In the rows, 128 means zero.
Facts:
π (each to the one after it):
brirova π rutrir
brokar π ligun π zekul π mozeker π razim π boleple π grugum
dribrobruk π vazun
dridral π viplum π pludin π geskan π mufus
dropam π brife π stafles π podas π plusun π grapok π skefle π vuna π lesker
flatikam π sibrom π tiflek π tomek π tana π trela π derak π treral π bremer
flegres π vestok π kiskotrom π flogrel π klemon π skeflin
gugros π skozar
kevil π bibro
kluflan π veflo
mimiplel π klatru π skovok
petum π plisto
plalodron π fera
pudrok π ninuk
ragrir π dastun π fusa π voreskor π sogra π klapi π duko π fupil π zezon
redrik π ploneplan π nivum
selo π grudas
sisan π sunin π staplis π gedre π togri π dapuflo
skudri π murazes π nobra π milil π mapeves π brudrek π vastur π guder
stabil π dagrok π luzor π kenin
stemol π pugutruk π klupi
sufak π kloflo π kepli π faster
supa π rekla
toferi π kidus
tovubru π skanun
vedre π plamobol π regor π skufal π stokliflos π drodramor
zimes π grebam π brokle
zusker π tragrem
[bibro,kevil] Δ tove
[boleple,brokar,grugum,ligun,mozeker,razim,zekul] Δ mifler
[bremer,derak,flatikam,sibrom,tana,tiflek,tomek,trela,treral] Δ degrun
[brife,dropam,grapok,lesker,plusun,podas,skefle,stafles,vuna] Δ vegres
[brirova,rutrir] Δ guzor
[brokle,grebam,zimes] Δ ligen
[brudrek,guder,mapeves,milil,murazes,nobra,skudri,vastur] Δ biskidek
[dagrok,kenin,luzor,stabil] Δ gogotron
[dapuflo,gedre,sisan,staplis,sunin,togri] Δ safos
[dastun,duko,fupil,fusa,klapi,ragrir,sogra,voreskor,zezon] Δ pibrun
[dribrobruk,vazun] Δ treran
[dridral,geskan,mufus,pludin,viplum] Δ reki
[drodramor,plamobol,regor,skufal,stokliflos,vedre] Δ denopo
[faster,kepli,kloflo,sufak] Δ kliplubon
[fera,plalodron] Δ siflas
[flegres,flogrel,kiskotrom,klemon,skeflin,vestok] Δ toteso
[grudas,selo] Δ fetel
[gugros,skozar] Δ modroso
[kidus,toferi] Δ dibra
[klatru,mimiplel,skovok] Δ suklun
[kluflan,veflo] Δ guflo
[klupi,pugutruk,stemol] Δ kozigo
[miflol] Δ plutrur
[ninuk,pudrok] Δ dabutak
[nivum,ploneplan,redrik] Δ fluzes
[petum,plisto] Δ dabror
[rekla,supa] Δ skubra
[skanun,tovubru] Δ novafos
[tragrem,zusker] Δ pitra
[troklin] Δ drune
[zulis] Δ stufal

Known rows:
faster: [ 84 108 160 111 114 145 132 137 147 124 130 104 114 144 164 117 112 155
 139 136 162  83  88 183 114 172 137 116 153 132 108 103  55]
dastun: [176 178 119 148 102 148 117  83  95 102 175 110 167  74 141 165 119 146
 137 146 158 152 154 175 150 109 114 102 126 123 125 143 113]
gugros: [131 153 131 145 101 121 134  87 118 122 133 137 127 140 149 101 111 115
 105 118 134 161 132 138 125 129 103 139 107 100  98 156 127]
grudas: [130 140 132 141 117 127 136 101 119 126 129 130 127 135 141 111 117 120
 112 124 132 145 125 133 128 130 114 139 118 114 109 147 126]
drodramor: [137 119 125 124 133 113 138 193 149 101  76 101 176 117 127 129 202 170
 107 122 113  92 110  82 167 180 169 128 183 189 172 141 105]
redrik: [137 145 139 159 110 126 137  82 102 122 133 131 118 133 145 101 103 117
  94 115 139 161 120 128 129 132 104 158  98 102  93 162 134]
sufak: [ 91 143 158 125  67 130 125  95 140 118 144 128 115 159 184  91  95 140
 116 122 167 127 106 201 105 170 110 118 125  89  73 127  58]
klapi: [167 130 123 129 165 168 129 137 104 111 155  80 167  55 114 203 141 164
 167 168 151  92 129 152 162 112 153 101 162 183 173 111 107]
regor: [142 155 122 137  87  99 130 151 142  94  91 124 177 132 148 101 184 154
  86 107 119 137 128  99 159 178 141 130 157 146 136 165 109]
klatru: [135 132 140 154 124 131 140  95 105 123 128 123 119 129 137 110 110 122
 102 120 137 146 114 122 134 132 114 158 107 116 105 153 133]
kidus: [128 141 133 141 117 128 136 101 120 124 128 130 126 135 142 111 116 119
 111 124 132 145 126 133 128 129 115 138 117 114 110 148 126]
zezon: [161  93 125 116 211 184 138 176 110 117 141  57 167  42  94 232 159 180
 190 183 148  47 111 134 172 114 180  99 190 227 208  85 103]
razim: [163  96  82 129 163 107 154 196 151 110 136  70 112 123 127  99 124 111
 166 159  82 112  99 170 140 127 138 163 139 120 187 114 124]
sunin: [156 150 129 148  96  99 163 126 142 126 121 140  84 149 210 149 123 102
 113 157 129 164 129 123  93 122 120  80  83 176 100 132 153]
kozigo: [105 126 112 136 132 122 104 129 133 137 127 138 121 124 110 132 113 155
 127  89 145 123 130 103 126 110 137 158  89 126 124  99 146]
mifler: [133 126  63 126 126  89 107 178 167 120 145 111 116 129 117 100 111 132
 163 109 104 132 133 155 124 104 135 163  90  91 163  88 141]
zusker: [132 153 132 146 101 121 134  87 117 123 135 138 126 139 149 102 111 115
 104 118 133 160 133 138 126 128 105 140 107  99  99 157 129]
kiskotrom: [138  95 133  78 123 144 152  71 136  83 132 145 113 188 123 169 144 128
 171 104  88 159 145 137 144 140 106 149 150 142 118 152 125]
murazes: [143 115 184  86 109 140 146 127 165 112  83 148 130  85  96 105 123  97
  97 165 154 170 156 145 115 134  93 110 101  77 117 153 134]
denopo: [113 155  97 124  88  91  93 164 162 110  99 143 170 130 124 117 171 178
 108  75 131 128 147  89 144 146 152 134 120 138 141 117 127]

Rows:
No name comes twice in this set of rows, the named rows included.
[131  55 189  61 188 166 159 194 176 124  60 109 130  63  62 150 152 121
 135 191 147  96 127 115 130 136 142 109 148 152 175 110 128] | vastur
[165 118 123 125 181 174 132 151 106 112 151  71 166  51 108 212 147 168
 173 173 151  77 123 146 166 113 162 101 172 198 184 101 105] | duko
[163 105 125 120 196 179 133 163 108 115 146  65 167  47 101 221 153 176
 181 178 150  62 117 140 169 113 172 100 181 212 196  95 104] | fupil
[150 127 131 139 128 110 169 154 146 131 112 124  84 140 197 166 135 111
 128 168 126 134 117 111  99 122 140  79 101 204 124 115 149] | gedre
[164 109  82 133 148 102 150 181 150 108 141  77 112 128 132  89 119 106
 159 154  84 127 106 174 137 127 128 163 129 106 175 122 124] | mozeker
[130  42 190  57 203 172 162 207 179 126  55 101 130  59  56 160 158 126
 142 196 148  81 120 109 133 137 152 109 156 166 187 102 126] | guder
[144 126 183  89  94 137 143 113 164 111  89 156 131  91 102  94 117  92
  91 159 156 185 162 150 111 132  85 110  93  63 105 162 137] | skudri
[169 133  81 143 118  92 145 155 144 103 151  93 112 137 146  71 107  97
 145 142  86 156 118 187 131 125 111 165 110  75 152 140 127] | ligun
[138 131 124 127 118 109 137 178 147  99  82 108 176 123 135 119 196 164
 100 116 116 106 116  88 166 179 160 129 175 175 160 148 105] | stokliflos
[166 120  81 139 133  97 148 168 147 105 145  84 113 132 141  80 113 102
 152 147  85 142 111 181 133 127 119 165 120  91 163 130 127] | zekul
[145 167 121 142  70  93 129 137 140  91  96 131 176 136 154  92 177 150
  78 102 120 152 134 105 155 177 130 129 147 130 123 173 110] | plamobol
[147 179 120 145  56  89 125 124 138  91 101 139 177 141 161  82 173 146
  71  96 121 166 139 110 153 177 122 130 137 116 112 182 112] | vedre

Now the same things, written a new way:
Known rows:
stabil: [121 121 153 106 134  93 124 127 152 131 124 111 102  93 124 100 152 122
 149  80 118 126 139 146 152 135  66 164 106 113 124 116 103  88 114 133
 149 139 130  96  59 152 131 143 117  93 145 163 132 177]
skefle: [163  88 132 196  87 135 134 152 112 140 112  48 124 207 170 183 157 163
 112 153 139  85 157 141 102  78 175 142 117 129 126  96 142 147 150  92
 122 176 139 136 163 106 112 142 132 161  72  97 163 124]
fupil: [149 127 124 185 132 192 189 145 112 149 152 118 140 210 194 116 101 183
 121 202 138  78 212 157 107  79 173 120 117 118  96 101 156 120 100 102
 109 154 116 143 199  91 122 128 130  90  76  78 159  95]
staplis: [107 135 119 175 128 145 124 144 117  86 128 118 118 144 114 108 116 131
 116  94 137 104 123 125 140 154  97 127  98 121 143 164 154 102 132 152
  97 169 134 149 113 145 135 133 120 141 171 109 137 102]
suklun: [140 137 128  93 135  94 142 119 150 134 145 169 116 122 125 128 107  88
 105 120 143 150 114 134  75  83 141 154 153 166 143 104 109 124 139 134
 143 129 147 155 122 113 143 145 142 150 132 114 102 125]
sufak: [128 117 171  91 130 126  89  97 160 137  84 134  99 105  43 113 175 124
 111  95  59 106 135 162 104 164 127 118 175  93 155 161 123 114 108 126
 137 121 139 142  75 143 144 168 105 139 132 121 150 129]
vedre: [128 154 161 112 157 114  75 114 116 145 115 136  94 116  87 101 153 148
 142  93  73 132 129 110 136 170 111 144 134  91 116 132 162 122 120 181
 147 127 142 112 122 133 125 127 173 163 151 180 124 180]
sogra: [153 133 121 149 155 178 182 128 120 127 153 135 134 173 164 108  95 153
 135 180 139 108 174 136 145 124 128 104 109 100 105 137 139 137 106 110
 125 119 101 133 183 129 127 114 139  82 106 113 152 113]
voreskor: [156 136 115 135 165 177 185 128 120 125 151 140 134 157 158 106  94 143
 144 172 142 118 164 127 164 142 110  93 103  91 109 151 132 145 109 110
 130 103 101 130 178 140 131 109 144  78 114 125 148 114]
faster: [121 114 126 122 121 157 124 118 138 147 106 114 119 137 113 123 168 124
 102 151  99  93 144 154 108 142 162  92 146  96 140 140 138 135 117 124
 134 116 134 141 101 122 140 131 103 131 114  95 138  83]
bremer: [ 82 125  83 192  70 159 145 167  44 155 151  96 196 181 252 139 113 163
  89 246 180  87 143 132 160  85 185 122 107 122 126  71 149 162 134 136
 100 119  86 118 194  90  95  79  92 109  69  98 129  17]
viplum: [ 82 153 107 146 141 127 131 133 154 126 101 148  94 111 126 162 150 131
 165 135  95 139 111 127 150 168 117 150 147 152 121 184 127 132 106 110
 121 137 152  96 136 174 128 114 117 121 138 154 139 149]
nobra: [144 121 164 137 104 143  97 117 126 129 116 130 125 109 122 151 128 124
 142 116 115 140 129 121 137 156 126 110 140 149  78 129 146 138 109 111
 105 154 102 144  87  73  77 127 124 105 147 121 150 154]
derak: [ 87 125 129 172  69 129 112 149  66 152 130 112 171 162 188 133 118 173
  87 196 137  89 152 150 135  94 166 158 141 128 140  81 140 128 125 141
  97 144  96 122 175 102  98 122  91 123  75 112 148  64]
toferi: [123 131 133 105 140 122 118 119 138 119 119 127 119 100 101 117 141 120
 143 106 115 136 116 124 161 169  93 117 123 103 133 155 117 129 125 133
 139 110 119 115 104 153 134 125 126 119 147 150 129 144]
ninuk: [126 126 146 124 131 123 114 123 138 128 113 127 113 114 101 122 144 138
 135 103 101 121 135 137 131 148 109 136 135 116 128 141 124 114 117 128
 133 132 128 119 106 141 130 141 124 125 132 140 140 146]
dabutak: [139 137 109  92 144 102 153 124 141 127 151 168 125 120 137 128  97  79
 110 133 158 159 101 117  96  92 140 138 141 161 145 111 111 139 145 134
 147 113 138 150 133 118 141 125 149 147 134 120  95 113]
vuna: [162  87 122 208  83 145 142 160 107 144 116  44 131 223 191 185 159 164
 111 169 151  80 161 142 102  68 184 136 109 129 121  90 148 150 155  92
 118 179 141 137 172  98 110 131 130 160  61  87 160 110]
skozar: [125 129 148 119 129 122 111 123 139 125 112 125 115 114  99 121 145 138
 133 104 102 123 135 140 131 147 114 135 133 118 131 140 124 110 117 131
 132 134 132 120 103 140 131 143 121 124 133 137 141 149]
zezon: [146 128  99 194 132 209 203 150 100 151 160 109 151 219 227 119  96 176
 122 229 160  74 208 150 117  78 181 106  98 111  88  95 161 134 103 104
 111 144 113 139 211  90 123 105 132  83  73  74 151  74]

Rows:
No name comes twice in this set of rows, the named rows included.
[158  87  98 216  83 158 160 163  98 144 126  33 141 227 224 190 155 158
 112 193 170  79 161 130 117  65 197 122  96 128 115  87 154 165 160  86
 120 166 131 134 183  92 112 110 130 157  55  83 151  87] | lesker
[ 83 126 115 183  67 139 125 157  61 155 134 102 180 177 211 135 117 174
  85 211 148  87 155 145 137  86 180 148 132 126 132  73 143 137 126 140
  98 139  92 122 182  92  94 109  89 118  69 106 144  48] | treral
[ 90 168  74 118 153 106 170 133 163 133 135 197 100 118 160 179 106  75
 140 161 143 174  84 113 104 110 147 162 166 204 129 157 113 154 128 110
 133 124 168 125 170 151 140 103 139 144 136 136 101 126] | reki
[143 165 116  89 170 105 118 123 109 154 164 169 106 138 148 113 104  89
 113 139 140 159 100  82 100 105 153 143 129 130 124  88 161 159 150 189
 165 104 151 141 169  96 138  95 207 195 141 159  76 134] | denopo
[137 126 131  93 135  70 160 133 156 141 159 147 109 111 169 111 111  84
 117 102 167 146 129 139  90  53 107 187 120 168 132  69  91  96 138 138
 155 146 147 130  87 114 143 141 143 119 135 132  96 150] | gogotron
[165 134 135  96 123 119 131 110 135 128 153 179 129 102 145 161  81  57
 121 135 170 184  89  93 112 115 137 108 148 192  92 107 128 174 134 111
 116 128 107 175 105  51  83 111 150 123 159 107 107 131] | biskidek
[123 152  78 142 151 125 165 141 120  70 172 164 123 136 142 113  61  61
  96 114 202 148  73  91 121 113 104 116  95 162 160 147 135 139 164 163
 111 139 137 183 138 136 149 109 146 165 190  99  92  68] | safos
[ 87 156 117 135 146 117 122 125 162 123  97 157  97  98 105 159 151 125
 170 119  81 146 109 132 151 175 105 154 156 153 125 194 123 127 104 114
 124 135 152  95 132 181 128 121 117 125 144 164 142 159] | dridral
[ 77 150  68 170 130 160 163 155 131 141 118 130 121 141 195 171 146 130
 157 187 134 128 120 122 154 144 153 127 124 157 102 160 138 153 112 108
 115 132 149  95 161 149 125  80 112 113 117 132 127 100] | mufus
[193 102 120 112 125  77 150 126 138 108 138 112 108 158 136 185 112  76
 109 118 176 158  89 105 106  78 129 143 133 151 165 120  96 180 187 102
 155 127 138 158 163 141 131 136 166 183 105 128 128 146] | vegres

Now the same things, written a new way:
Known rows:
gedre: [127 110 144 141 123 126 140 128 123 131 139 111 127 139 122 126 135 121
 113 134 112 123 154 124 133 124 128 129 137 142 150 122 134 123 138 136
 137]
staplis: [130 112 147 112 120 132 135 133 104 133 139 114 115 137 117 116 145 124
 109 133 104 131 154 125 119 111 128 125 135 129 125 127 127 124 140 147
 129]
sunin: [129 123 157 114 128 130 140 123 100 135 134 121 129 132 102 125 155 123
  89 101 107 140 154 131 122 128 137 133 136 123 105 127 139 124 146 150
 124]
mozeker: [125 115 145 153 123 121 140 134 116 134 133 109 125 128 118 130 132 122
 112 140 106 127 152 122 137 127 127 122 138 144 135 120 135 118 135 135
 136]
tiflek: [112 114 125 143 117 127 124  92  45 143 184 162 148  95 207  92 180 117
  90 152 124 119 143 148  96 109 137  73 155 179 144 109 179 146 152 179
 133]
pibrun: [132  65 153  75 124 107 161 148 172 138 133 147 161 154 113  92 115 129
 138 128  97 164 133 129 141 169 123 172 153 142 150 157 134  99 146 129
 144]
flogrel: [126 118 142 143 117 128 141 128 100 129 136 116 126 119 118 129 116 122
 122 144 105 133 150 124 131 125 129 122 139 138 130 122 131 123 129 135
 134]
lesker: [138 168 134 122 102 144 102  81  97  99 141  81 129 201 238 125 134  96
  73  98 103 112 174 115 201 173 135 157 116 109  99 136  60 126 109 156
 148]
siflas: [146 118 122 123 154 115 144 108 173 134 134 134 127 137  94 121 119 137
 118 140 113 131 141 123 101 132 134 136 135 131 163 128 129 116 155 141
 135]
sufak: [127 120 151 130 150 132 138 139 130 128 139 131 125 124 119 120 154 124
  98 133 123 144 147 118 102 137 130 145 139 138 111 127 124 127 145 148
 129]
dropam: [133 169 163 121 126 174  97 103  80  80 131 105 126 167 191 114 161 114
  66 124 112 124 165  99 128 170 143 155 127 117  71 137  37 129 105 151
 151]
skudri: [113 128 173 191 153 125 148 203 116 146 112  93  79 100  77 163 175 114
 101 117 122 149 162 109 114 101 112 131 130 144  52 108 146 128 137 137
 111]
brokar: [125 124 156 132 146 130 140 143 124 130 137 129 119 112 117 127 153 120
 101 131 119 145 148 113  99 131 128 138 140 138 106 125 121 127 144 146
 125]
troklin: [129 122 142 141 132 122 139 129 124 134 132 126 126 127 127 123 139 123
 108 130 108 137 147 122 123 136 129 128 140 142 118 126 131 120 139 143
 134]
plamobol: [128 124 150 133 133 130 141 134 101 130 129 138 128 123 116 132 135 126
 115 117 105 147 148 124 105 127 132 124 140 140  94 131 131 124 130 143
 130]
regor: [130 117 145 121 119 127 131 132  95 139 134 108 115 124 111 116 148 126
 108 142  95 134 153 125 131 122 130 118 137 128 113 128 128 115 140 148
 127]
boleple: [130 127 137 129 100 124 144 128 123 135 138 107 105 109 126 128 128 106
 114 103 113 126 147 132 149 127 123 127 140 118 125 119 139 125 138 138
 131]
guzor: [145 117 122 123 155 116 144 108 174 135 133 136 128 139  93 121 118 137
 116 140 112 131 140 123 101 132 134 137 136 131 163 128 130 115 155 141
 135]
tove: [145 118 122 122 153 116 144 107 173 135 133 136 127 137  94 122 119 137
 118 140 113 130 141 123 102 134 134 137 135 131 162 129 131 116 155 141
 135]
tana: [113 119 112 165 106 132 126  95  43 137 190 155 148  73 198  97 167 111
 118 143 138 115 141 164 129 125 138  79 155 170 152 106 197 144 143 168
 134]

Rows:
No name comes twice in this set of rows, the named rows included.
[114  61 183  80 117 125 152 184 124 136 137 139 161 143 133  83 157 118
 123 124 105 183 140 131 159 184 121 185 157 148  91 158 136 104 135 136
 139] | ragrir
[113 120 127 153 135 127 125  99  50 140 183 176 157  86 204  99 196 120
 104 128 131 124 141 149  88 117 139  76 154 186 136 120 182 143 150 178
 130] | sibrom
[137 159 153 140 127 174  96 106  82  82 122 113 135 207 192 116 164 122
  79 107 107 119 168 113 135 165 143 148 122 134  64 142  60 123  93 149
 162] | brife
[120 122 141 195 132 102 153 191 145 158 125  77  75 133 131 172 150  97
 125  89 118 133 167 122 169  94  98 131 121 144  87 111 164 127 134 136
 115] | guder
[151 156 129 129 144 148 106  84 147  91 125 115 131 192 164 114 134 130
  88 132 109 109 156 105 121 164 142 149 123 125 132 138  55 116 120 143
 160] | vegres
[132 156 154 141 108 162  98  94  91  82 129  93 134 187 205 118 144 113
  80 128 102  99 168 100 150 160 138 138 125 134 118 134  44 123  98 138
 164] | podas
[135 158 146 148 105 164  99  96 106  81 129  91 126 186 205 115 150 109
  85 110 113  95 166 110 162 167 135 143 126 130 119 133  54 122  98 135
 168] | plusun

